Here is a tiny trained network, its code and every weight. The questions are about switching its units off for an input and a target symbol, where a switched-off unit gives its printed mean instead of its output.

import numpy as np


def w(rows, s, z=0):
    codes = np.array(rows[::2]) - 128.0
    scale = np.full(codes.shape[1], s)
    scale[-1] = z or s
    return codes * scale


def f(y):
    return np.maximum(y, 0)


def softmax(a):
    e = np.exp(a - a.max(-1, keepdims=True))
    return e / e.sum(-1, keepdims=True)


def log_softmax(a):
    a = a - a.max(-1, keepdims=True)
    return a - np.log(np.exp(a).sum(-1, keepdims=True))


def net(x, mask):
    ids = ['ΓΦΨαεζηπστω'.index(c) for c in x.split()]
    T = len(ids)
    res = E[ids] + P[:T]
    u = 0
    for l in range(2):
        r = res
        for j in range(3):
            rows = slice(2 * j, 2 * j + 2)
            q, k, v = (r @ M[l][rows].T for M in (Q, K, V))
            z = softmax(np.where(np.tri(T) > 0, q @ k.T / 2**0.5, -1e9)) @ v
            o = O[l][rows]
            res = res + np.where(mask[u + j], z, o[:, -1]) @ o[:, :-1]
        u += 3
        y = f(res @ A[l][:, :-1].T + A[l][:, -1])
        res = res + np.where(mask[u : u + 4], y, B[l][:, -1]) @ B[l][:, :-1]
        u += 4
    return log_softmax(res[-1] @ U[:, :-1].T + U[:, -1])


Q, K, V, O, A, B = {}, {}, {}, {}, {}, {}
E = w([
[111,103,175,122,148,158,99,160,229,177],'Γ',
[128,56,182,129,72,152,45,139,69,142],'Φ',
[93,139,74,78,138,76,87,77,160,97],'Ψ',
[76,96,185,161,130,183,128,169,44,66],'α',
[250,123,130,136,96,170,146,205,194,137],'ε',
[136,18,78,194,95,125,123,143,121,120],'ζ',
[42,127,45,73,80,103,116,105,127,141],'η',
[191,185,170,218,71,188,117,152,133,87],'π',
[235,89,133,100,160,107,111,177,78,156],'σ',
[130,199,156,158,143,99,145,203,80,124],'τ',
[120,133,125,151,68,32,204,165,149,185],'ω',
],0.018)
P = w([
[106,90,120,170,167,122,59,254,155,29],'0',
[105,84,123,125,128,123,67,234,172,67],'1',
[97,95,127,148,138,115,54,220,158,98],'2',
[105,114,144,114,113,108,63,180,175,97],'3',
[104,125,130,105,91,117,80,164,166,108],'4',
[123,141,136,86,109,114,75,132,176,116],'5',
[124,149,131,88,109,109,83,109,174,124],'6',
[128,165,130,91,103,113,83,94,164,138],'7',
[127,154,115,152,147,120,72,93,132,147],'8',
[124,154,106,156,144,123,106,87,96,143],'9',
[140,177,100,134,152,124,85,69,111,168],'10',
[179,158,103,150,169,130,91,77,120,200],'11',
],0.0092)
Q[0] = w([
[109,30,124,139,200,145,198,206,114,130],'L0H1',
[234,184,230,214,70,152,129,185,135,188],'L0H1',
[98,119,100,128,171,128,67,163,189,158],'L0H2',
[155,123,91,180,47,124,62,167,109,116],'L0H2',
[128,110,189,70,170,119,153,74,61,1],'L0H3',
[128,131,80,119,92,87,221,87,109,73],'L0H3',
],0.0056)
K[0] = w([
[163,51,160,103,113,181,109,219,25,119],'L0H1',
[231,183,211,197,163,110,189,151,166,149],'L0H1',
[168,134,128,191,122,121,136,24,1,183],'L0H2',
[124,198,189,91,168,137,169,165,133,147],'L0H2',
[132,149,82,103,86,143,13,195,190,92],'L0H3',
[111,82,132,84,98,84,91,247,134,106],'L0H3',
],0.007)
V[0] = w([
[133,76,97,134,120,97,167,98,57,85],'L0H1',
[95,141,31,103,140,79,51,151,154,8],'L0H1',
[122,107,106,169,131,148,150,123,95,102],'L0H2',
[104,35,105,237,1,18,129,154,123,106],'L0H2',
[172,144,89,180,90,77,44,199,159,111],'L0H3',
[173,123,123,215,139,169,114,70,183,158],'L0H3',
],0.0066)
O[0] = w([
[86,142,159,147,113,67,95,76,162,160,62],'L0H1',
[133,100,175,104,118,102,105,195,134,254,188],'L0H1',
[68,115,194,159,87,172,216,131,104,167,110],'L0H2',
[190,158,161,134,106,60,55,122,167,61,186],'L0H2',
[161,107,133,157,128,159,78,200,174,187,255],'L0H3',
[112,126,77,46,34,137,185,44,123,106,126],'L0H3',
],0.0097,0.0083)
A[0] = w([
[125,42,133,211,133,195,50,129,120,110,253],'L0N1',
[31,141,135,162,93,134,131,120,126,134,123],'L0N2',
[161,174,184,171,3,212,157,65,116,102,138],'L0N3',
[106,218,89,160,81,126,113,212,94,26,222],'L0N4',
],0.0071,0.0027)
B[0] = w([
[168,127,129,7,58,86,136,107,212,99,252],'L0N1',
[119,135,49,93,105,150,93,254,93,124,130],'L0N2',
[69,77,100,116,73,132,109,196,72,209,150],'L0N3',
[106,166,199,7,157,131,215,67,168,188,175],'L0N4',
],0.0073,0.013)
Q[1] = w([
[130,155,157,72,40,136,154,178,208,247],'L1H1',
[124,162,121,150,127,100,165,69,130,86],'L1H1',
[139,157,141,2,138,87,155,128,164,166],'L1H2',
[126,128,175,232,127,85,138,110,54,179],'L1H2',
[89,102,116,196,129,121,152,118,30,80],'L1H3',
[203,99,156,66,171,125,96,252,146,188],'L1H3',
],0.0077)
K[1] = w([
[183,179,39,152,112,75,157,2,34,103],'L1H1',
[158,139,118,104,159,97,43,141,137,102],'L1H1',
[171,189,80,148,157,148,126,95,76,97],'L1H2',
[142,117,171,67,133,126,147,234,167,103],'L1H2',
[78,109,226,87,110,131,102,204,187,148],'L1H3',
[122,136,192,253,184,154,170,23,108,157],'L1H3',
],0.0072)
V[1] = w([
[110,48,78,230,171,94,88,137,76,69],'L1H1',
[117,97,160,70,139,120,38,84,35,70],'L1H1',
[40,153,167,144,110,188,36,74,204,129],'L1H2',
[89,141,47,95,72,2,116,103,81,218],'L1H2',
[144,109,212,108,170,87,140,189,109,102],'L1H3',
[209,58,155,158,29,95,22,106,82,136],'L1H3',
],0.0069)
O[1] = w([
[216,114,103,108,146,96,76,164,205,78,2],'L1H1',
[126,70,213,124,150,191,87,251,90,109,95],'L1H1',
[155,79,134,1,149,85,153,116,192,204,110],'L1H2',
[23,197,111,113,124,104,69,156,76,138,132],'L1H2',
[110,162,104,200,149,202,123,134,205,76,196],'L1H3',
[129,66,53,119,166,160,118,46,18,70,191],'L1H3',
],0.0081,0.019)
A[1] = w([
[158,86,58,170,114,69,132,151,154,166,134],'L1N1',
[108,113,93,118,219,132,126,121,230,74,1],'L1N2',
[95,183,254,96,85,214,42,116,121,129,233],'L1N3',
[75,102,116,134,175,120,62,183,101,190,143],'L1N4',
],0.0052,0.0039)
B[1] = w([
[94,210,166,179,140,96,57,91,146,23,147],'L1N1',
[138,82,2,105,90,101,231,98,45,223,144],'L1N2',
[113,54,125,186,131,52,122,104,149,140,254],'L1N3',
[66,209,196,129,108,226,190,154,109,141,167],'L1N4',
],0.0083,0.011)
U = w([
[131,54,70,170,145,108,167,147,128,206,175],'Γ',
[177,86,164,148,72,70,67,157,116,146,66],'Φ',
[111,151,147,117,152,123,88,181,132,144,126],'Ψ',
[119,70,204,155,150,100,167,162,124,84,181],'α',
[192,154,130,102,110,171,159,177,159,130,136],'ε',
[148,180,127,151,79,56,108,117,149,66,182],'ζ',
[100,145,108,118,120,131,117,226,132,134,59],'η',
[156,157,193,147,72,193,139,89,140,122,3],'π',
[129,104,121,255,123,192,112,155,111,100,147],'σ',
[146,93,214,175,179,87,171,191,128,140,228],'τ',
[155,137,150,250,75,55,144,190,146,137,124],'ω',
],0.0064,0.0037)

Each question gives the input, a string of symbols that net reads in full, and the target symbol t.
The units are the heads (2 rows each of Q, K, V and O) and the neurons (one row each of A and B). Each row of codes is followed by its name. A weight is (code - 128) times the scale printed after its matrix; where a second scale follows, it is the last column's (O, A, B and U).
mask holds one flag per unit, layer by layer, with each layer's heads first. A switched-off unit (its flag False) gives its mean, the last column of its rows in O or B, instead of its output. The means were averaged over made-up inputs and are rounded, as every weight is.
A unit's drop is (log p(t) with every unit on - log p(t) with that unit switched off) / (log p(t) with every unit on - log p(t) with every unit switched off).
The circuit of an input: a set's keep is (log p(t) with only the set's units on - log p(t) with every unit switched off) / (log p(t) with every unit on - log p(t) with every unit switched off). Starting from the 12 units with the biggest drops (on a tie, the unit counted first), units are removed one at a time, each time the one whose removal leaves the highest keep (on an exact tie, the one counted first), for as long as the keep stays at least 0.8.
units of the circuit, in order: the units of the circuit, biggest drop first
k most important neurons: the k neurons with the biggest drops, biggest first
k most important neurons of layer l: the k neurons of layer l with the biggest drops, biggest first
heads that matter: for each layer, one digit per head in row order, 1 if its drop is at least 0.15 and else 0, layers parted by /
input Γ Ψ Ψ, target η: heads that matter	100 / 010
input Γ Γ Γ Γ π τ η, target ω: units of the circuit, in order	(L0H1; L1H3; L0N4; L0N1)
input Γ τ σ Ψ Γ Γ Γ π Γ Γ τ ζ, target ω: units of the circuit, in order	(L0N1; L1H3; L0N4)
input π Γ α Ψ τ τ τ, target ω: units of the circuit, in order	(L1H3; L1N3; L0N4; L0N1)
input α σ τ σ π α Φ Γ Γ ω Γ ε, target ζ: units of the circuit, in order	(L1H1; L0N1; L1N1)
input Γ Γ τ Ψ, target ω: units of the circuit, in order	(L0H1; L1H3; L0N4)
input η σ σ Γ σ Ψ ε π Φ σ Γ, target σ: heads that matter	100 / 010
input σ ε α τ σ, target ω: 2 most important neurons	(L0N4; L0N1)
input Γ ω σ, target ζ: most important neuron	(L0N1)
input Γ Γ τ π, target ω: 2 most important neurons of layer 1	(L1N3; L1N4)
input Γ η Γ, target η: 3 most important neurons	(L0N1; L1N4; L0N4)
input π ε Γ Φ σ Γ σ Φ, target σ: units of the circuit, in order	(L1H2; L1H3; L0N4; L0N1)
input Γ Γ σ τ π Γ π Γ Ψ π σ σ, target σ: units of the circuit, in order	(L1H2; L0H1; L0N3; L0N4)
input Γ Ψ Γ, target η: heads that matter	100 / 010
input τ η Γ α Γ, target τ: most important neuron of layer 1	(L1N3)
input Γ Φ ω σ Γ σ Γ τ Φ, target ω: units of the circuit, in order	(L0N1; L1H3; L0N4; L1N3)
input σ ε τ Γ ε α σ Γ ω σ τ Γ, target ω: heads that matter	000 / 011
input Γ α π, target π: 2 most important neurons of layer 0	(L0N4; L0N1)
input Φ ω α, target ζ: units of the circuit, in order	(L0N1; L1H1)
input Γ ω Ψ π σ Γ Γ η Γ, target Ψ: units of the circuit, in order	(L1H2; L0N1)
input σ ω α Ψ Γ τ σ σ Ψ, target σ: 2 most important neurons	(L0N4; L1N4)
input π σ τ Φ, target ω: most important neuron of layer 0	(L0N4)
input σ Ψ Γ π σ ε τ Φ Γ Ψ τ ζ, target ω: units of the circuit, in order	(L0N1; L1H3; L0H1; L0N4)
